Below is a small trained network, with its code and all its weights. Each question gives an input and a class and asks what happens when units are switched off, that is, made to give their printed mean instead of their output.

import numpy as np


def w(rows, s, z=0):
    codes = np.array(rows[::2]) - 128.0
    scale = np.full(codes.shape[1], s)
    scale[-1] = z or s
    return codes * scale


def f(y):
    return np.maximum(y, 0)


def log_softmax(a):
    a = a - a.max(-1, keepdims=True)
    return a - np.log(np.exp(a).sum(-1, keepdims=True))


def net(x, mask):
    res = np.array(x, float).reshape(1, 7) / 4 @ E
    y = f(res @ A[0][:, :-1].T + A[0][:, -1])
    res = res + np.where(mask, y, B[0][:, -1]) @ B[0][:, :-1]
    return log_softmax(res[-1] @ U[:, :-1].T + U[:, -1])


A, B = {}, {}
E = w([
[104,64,138,212,243,105,97,105,100,88,121,132],'x0',
[178,126,187,122,196,157,40,116,68,166,136,79],'x1',
[90,114,126,124,155,138,139,208,205,151,101,69],'x2',
[183,85,72,101,185,11,124,254,138,168,205,190],'x3',
[142,134,123,81,166,140,100,100,89,132,111,170],'x4',
[116,131,181,102,76,166,142,49,173,138,66,91],'x5',
[189,169,233,189,140,116,96,137,145,85,156,149],'x6',
],0.0099)
A[0] = w([
[117,145,139,113,197,150,109,137,100,144,134,144,103],'n1',
[46,106,98,153,96,176,146,59,108,110,108,113,251],'n2',
[183,194,140,96,87,173,152,104,143,78,136,190,114],'n3',
[123,126,96,3,193,134,100,94,59,154,106,160,95],'n4',
[123,176,87,95,125,124,124,185,102,182,194,91,198],'n5',
[116,155,185,166,196,130,121,164,123,145,158,101,218],'n6',
[122,146,77,123,73,127,173,153,93,169,138,156,6],'n7',
[111,89,101,170,163,135,98,180,116,128,118,114,67],'n8',
[149,213,131,118,75,113,111,129,105,130,184,163,108],'n9',
[154,122,97,116,137,90,174,191,82,117,140,148,57],'n10',
[108,125,68,148,131,110,140,133,125,136,123,191,20],'n11',
],0.011,0.0023)
B[0] = w([
[148,69,97,187,157,150,33,141,156,116,103,87,183],'n1',
[77,254,219,128,93,166,216,65,91,88,37,167,242],'n2',
[97,160,93,61,34,145,162,158,119,100,150,92,206],'n3',
[181,73,147,200,214,102,62,60,78,208,72,237,231],'n4',
[102,48,142,212,206,143,24,64,143,164,110,178,253],'n5',
[169,103,137,162,209,116,69,129,144,204,138,186,212],'n6',
[129,69,114,219,172,72,130,131,33,198,116,152,208],'n7',
[103,81,101,74,155,127,189,204,186,151,112,106,201],'n8',
[162,156,105,101,109,135,164,184,217,83,171,119,202],'n9',
[79,85,161,152,82,141,109,67,112,165,77,122,238],'n10',
[70,158,179,144,79,192,144,131,69,115,82,38,192],'n11',
],0.0085,0.012)
U = w([
[98,157,229,133,95,248,81,2,98,137,51,95,251],'0',
[87,149,56,74,68,148,196,225,175,78,176,62,40],'1',
[138,33,63,161,230,17,74,172,87,175,210,170,19],'2',
],0.0088,0.0027)

Each question gives the input, the list of numbers given to net, and the class t.
The units are the neurons (one row each of A and B). Each row of codes is followed by its name. A weight is (code - 128) times the scale printed after its matrix; where a second scale follows, it is the last column's (A, B and U).
mask holds one flag per neuron, in row order. A switched-off neuron (its flag False) gives its mean, the last column of its row in B, instead of its output. The means were averaged over made-up inputs and are rounded, as every weight is.
A unit's drop is (log p(t) with every unit on - log p(t) with that unit switched off) / (log p(t) with every unit on - log p(t) with every unit switched off).
The circuit of an input: a set's keep is (log p(t) with only the set's units on - log p(t) with every unit switched off) / (log p(t) with every unit on - log p(t) with every unit switched off). Starting from all 11 units, units are removed one at a time, each time the one whose removal leaves the highest keep (on an exact tie, the one counted first), for as long as the keep stays at least 0.8.
units of the circuit, in order: the units of the circuit, biggest drop first
most important unit: the unit with the biggest drop
top k neurons: the k neurons with the biggest drops, biggest first
drop when u is switched off: that unit's drop, to one decimal
input [1,-1,-8,0,-8,-4,3], class 1: units of the circuit, in order -> n4; n5; n9
input [-7,-6,8,-6,7,-5,2], class 1: top 3 neurons -> n4; n3; n10
input [4,7,-5,-4,6,-6,-5], class 2: most important unit -> n4
input [4,-6,1,8,-4,8,-2], class 1: units of the circuit, in order -> n4; n5
input [-6,1,-3,-1,8,-2,-3], class 2: units of the circuit, in order -> n4; n2
input [-6,-2,6,3,-3,5,-8], class 2: top 2 neurons -> n7; n10
input [-8,-4,-2,0,-3,-5,3], class 1: top 2 neurons -> n3; n9
input [-6,0,-7,-6,3,1,6], class 1: top 2 neurons -> n3; n9
input [-2,-1,-2,-1,-6,5,5], class 1: drop when n5 is switched off -> 0.2
input [7,5,5,-7,5,-7,-1], class 2: drop when n8 is switched off -> 0.2
input [6,-8,-6,0,-3,-5,7], class 1: drop when n5 is switched off -> 0.3
